Here is a tiny trained network, its code and every weight. The questions are about switching its units off for an input and a class, where a switched-off unit gives its printed mean instead of its output.

import numpy as np


def w(rows, s, z=0):
    codes = np.array(rows[::2]) - 128.0
    scale = np.full(codes.shape[1], s)
    scale[-1] = z or s
    return codes * scale


def norm(h):
    return h / np.sqrt((h * h).mean(-1, keepdims=True) + 1e-5)


def f(y):
    return np.maximum(y, 0)


def log_softmax(a):
    a = a - a.max(-1, keepdims=True)
    return a - np.log(np.exp(a).sum(-1, keepdims=True))


def net(x, mask):
    res = np.array(x, float).reshape(1, 7) / 4 @ E
    u = 0
    for l in range(3):
        y = f(norm(res) @ A[l][:, :-1].T + A[l][:, -1])
        res = res + np.where(mask[u : u + 6], y, B[l][:, -1]) @ B[l][:, :-1]
        u += 6
    return log_softmax(norm(res)[-1] @ U[:, :-1].T + U[:, -1])


A, B = {}, {}
E = w([
[183,182,125,212,126,196,152,200,142,185,97,205],'x0',
[91,70,173,150,42,139,174,148,115,53,73,142],'x1',
[120,107,56,109,76,172,46,110,102,126,49,183],'x2',
[83,121,34,99,81,125,72,220,55,154,132,67],'x3',
[119,159,196,219,119,53,156,67,253,89,136,87],'x4',
[133,177,122,147,52,131,137,125,145,144,78,72],'x5',
[47,107,181,129,139,140,242,89,250,210,32,189],'x6',
],0.0024)
A[0] = w([
[144,132,132,81,141,170,138,103,104,143,99,193,35],'L0N0',
[133,118,120,142,138,164,96,115,137,110,96,246,60],'L0N1',
[105,113,141,137,44,140,156,148,128,105,76,127,40],'L0N2',
[91,115,126,101,182,153,174,155,140,202,113,185,125],'L0N3',
[147,144,139,145,151,158,150,151,134,158,119,178,3],'L0N4',
[105,129,94,106,127,143,106,125,134,170,94,149,41],'L0N5',
],0.013,0.0017)
B[0] = w([
[209,81,115,93,61,126,153,96,130,164,34,228,197],'L0N0',
[218,91,152,228,139,47,244,226,80,181,201,184,216],'L0N1',
[13,36,72,242,94,98,119,182,184,218,124,154,214],'L0N2',
[255,61,144,229,140,35,190,169,54,118,203,217,255],'L0N3',
[198,166,115,203,80,111,123,180,103,161,167,117,198],'L0N4',
[118,142,94,91,61,138,97,80,168,187,60,107,188],'L0N5',
],0.0041,0.0081)
A[1] = w([
[91,178,181,89,225,123,183,107,196,103,107,144,6],'L1N0',
[104,164,158,102,130,205,165,138,128,87,51,167,61],'L1N1',
[28,120,178,141,126,195,147,134,195,70,61,153,52],'L1N2',
[110,92,206,126,153,76,190,67,162,53,139,129,130],'L1N3',
[160,215,254,141,156,154,217,102,169,48,142,82,44],'L1N4',
[96,96,214,158,164,123,209,90,182,88,119,165,95],'L1N5',
],0.0083,0.0017)
B[1] = w([
[198,188,153,189,114,128,138,156,117,123,161,118,150],'L1N0',
[121,103,109,138,139,118,111,138,82,139,165,130,128],'L1N1',
[64,123,61,134,76,96,97,138,139,191,91,84,161],'L1N2',
[110,125,185,145,162,111,156,58,183,117,143,103,236],'L1N3',
[178,254,155,204,93,194,138,175,185,152,107,105,215],'L1N4',
[114,151,109,51,148,136,71,112,92,80,149,77,253],'L1N5',
],0.0066,0.005)
A[2] = w([
[89,185,153,108,192,221,126,174,183,77,88,176,39],'L2N0',
[66,171,151,97,186,254,155,167,197,123,62,183,1],'L2N1',
[102,148,138,66,196,197,117,128,178,97,73,231,14],'L2N2',
[84,153,113,52,208,226,72,165,78,74,142,153,71],'L2N3',
[144,165,142,73,100,209,153,119,146,102,5,194,23],'L2N4',
[78,120,145,53,195,171,140,103,163,115,92,166,11],'L2N5',
],0.0089,0.0012)
B[2] = w([
[235,254,119,159,146,103,104,125,140,139,174,108,236],'L2N0',
[197,191,252,140,185,95,196,21,182,124,174,61,174],'L2N1',
[221,76,80,106,44,71,126,82,120,215,126,136,130],'L2N2',
[128,137,96,79,160,134,55,172,80,47,207,72,251],'L2N3',
[156,132,175,29,187,171,166,19,158,152,96,177,187],'L2N4',
[192,28,156,114,118,74,147,79,96,65,112,179,147],'L2N5',
],0.0035,0.0013)
U = w([
[1,115,97,138,88,120,104,127,190,158,72,90,147],'0',
[85,93,179,100,179,95,148,79,148,75,152,117,106],'1',
[163,240,195,166,156,153,142,119,184,103,151,85,148],'2',
[46,163,163,65,190,220,148,135,135,63,49,193,2],'3',
[150,126,115,26,125,149,113,64,120,142,61,166,88],'4',
[192,87,126,198,110,85,183,187,101,177,142,211,180],'5',
[87,125,127,56,118,223,130,136,114,118,51,168,38],'6',
[128,128,85,35,159,157,49,164,42,63,177,97,131],'7',
],0.0082,0.0045)

Each question gives the input, the list of numbers given to net, and the class t.
The units are the neurons (one row each of A and B). Each row of codes is followed by its name. A weight is (code - 128) times the scale printed after its matrix; where a second scale follows, it is the last column's (A, B and U).
mask holds one flag per neuron, layer by layer. A switched-off neuron (its flag False) gives its mean, the last column of its row in B, instead of its output. The means were averaged over made-up inputs and are rounded, as every weight is.
A unit's drop is (log p(t) with every unit on - log p(t) with that unit switched off) / (log p(t) with every unit on - log p(t) with every unit switched off).
The circuit of an input: a set's keep is (log p(t) with only the set's units on - log p(t) with every unit switched off) / (log p(t) with every unit on - log p(t) with every unit switched off). Starting from the 12 units with the biggest drops (on a tie, the unit counted first), units are removed one at a time, each time the one whose removal leaves the highest keep (on an exact tie, the one counted first), for as long as the keep stays at least 0.8.
circuit, biggest first: the units of the circuit, biggest drop first
most important unit: the unit with the biggest drop
top k neurons: the k neurons with the biggest drops, biggest first
k most important neurons of layer l: the k neurons of layer l with the biggest drops, biggest first
drop when u is switched off: that unit's drop, to one decimal
input [-4,-5,7,1,8,-6,-1], class 2: top 2 neurons	L0N2, L0N0
input [-8,6,-8,3,1,-7,5], class 1: most important unit	L1N3
input [-7,-7,-7,0,0,-3,7], class 2: circuit, biggest first	L0N2, L0N1
input [-2,-8,8,-4,8,2,7], class 1: circuit, biggest first	L1N5, L1N4
input [-6,-1,-7,6,5,-7,3], class 2: 2 most important neurons of layer 0	L0N2, L0N3
input [-6,6,-6,-8,2,5,7], class 0: circuit, biggest first	L1N2, L0N1
input [8,1,0,6,-5,7,-6], class 7: top 2 neurons	L0N3, L0N1
input [-1,1,6,-4,7,-7,-2], class 2: top 3 neurons	L0N2, L0N3, L0N0
input [-7,-5,2,7,-5,4,0], class 7: top 3 neurons	L0N2, L0N0, L2N3
input [4,0,3,3,0,5,-2], class 0: circuit, biggest first	L0N3, L0N1
input [2,3,1,-1,7,-1,-3], class 0: circuit, biggest first	L0N3, L0N1, L1N2
input [-2,4,6,-5,8,-2,-3], class 0: 2 most important neurons of layer 0	L0N3, L0N2
input [4,-4,-7,2,7,-2,7], class 2: circuit, biggest first	L0N1, L1N5
input [-1,8,-1,-1,-6,-7,-8], class 7: most important unit	L0N3
input [-7,2,-5,3,6,-8,6], class 2: 2 most important neurons of layer 1	L1N4, L1N0
input [-7,7,-5,4,5,-8,8], class 1: 3 most important neurons of layer 1	L1N3, L1N5, L1N4
input [-3,-3,-4,4,3,-7,5], class 2: top 2 neurons	L0N2, L1N3
input [-8,5,-4,8,-1,-3,0], class 0: top 3 neurons	L1N5, L0N3, L0N1
input [-7,8,-2,-2,0,2,8], class 0: top 2 neurons	L0N2, L1N2
input [7,4,-5,4,-4,-8,-6], class 7: most important unit	L0N3
input [-4,-6,-4,-4,-1,3,-7], class 2: 2 most important neurons of layer 1	L1N5, L1N4
input [0,-3,2,3,1,0,0], class 0: 2 most important neurons of layer 0	L0N0, L0N3
input [5,-8,4,6,2,0,-6], class 7: top 3 neurons	L0N3, L0N1, L0N2
input [4,5,5,7,5,-6,-8], class 7: 2 most important neurons of layer 0	L0N3, L0N1
input [-4,-7,-3,-2,0,-3,4], class 2: 2 most important neurons of layer 1	L1N3, L1N5
input [1,6,-8,-3,2,-3,2], class 2: drop when L1N4 is switched off	0.2
input [-8,0,1,1,2,1,-7], class 7: drop when L0N3 is switched off	0.3
input [3,6,8,2,7,6,2], class 0: drop when L0N3 is switched off	0.3
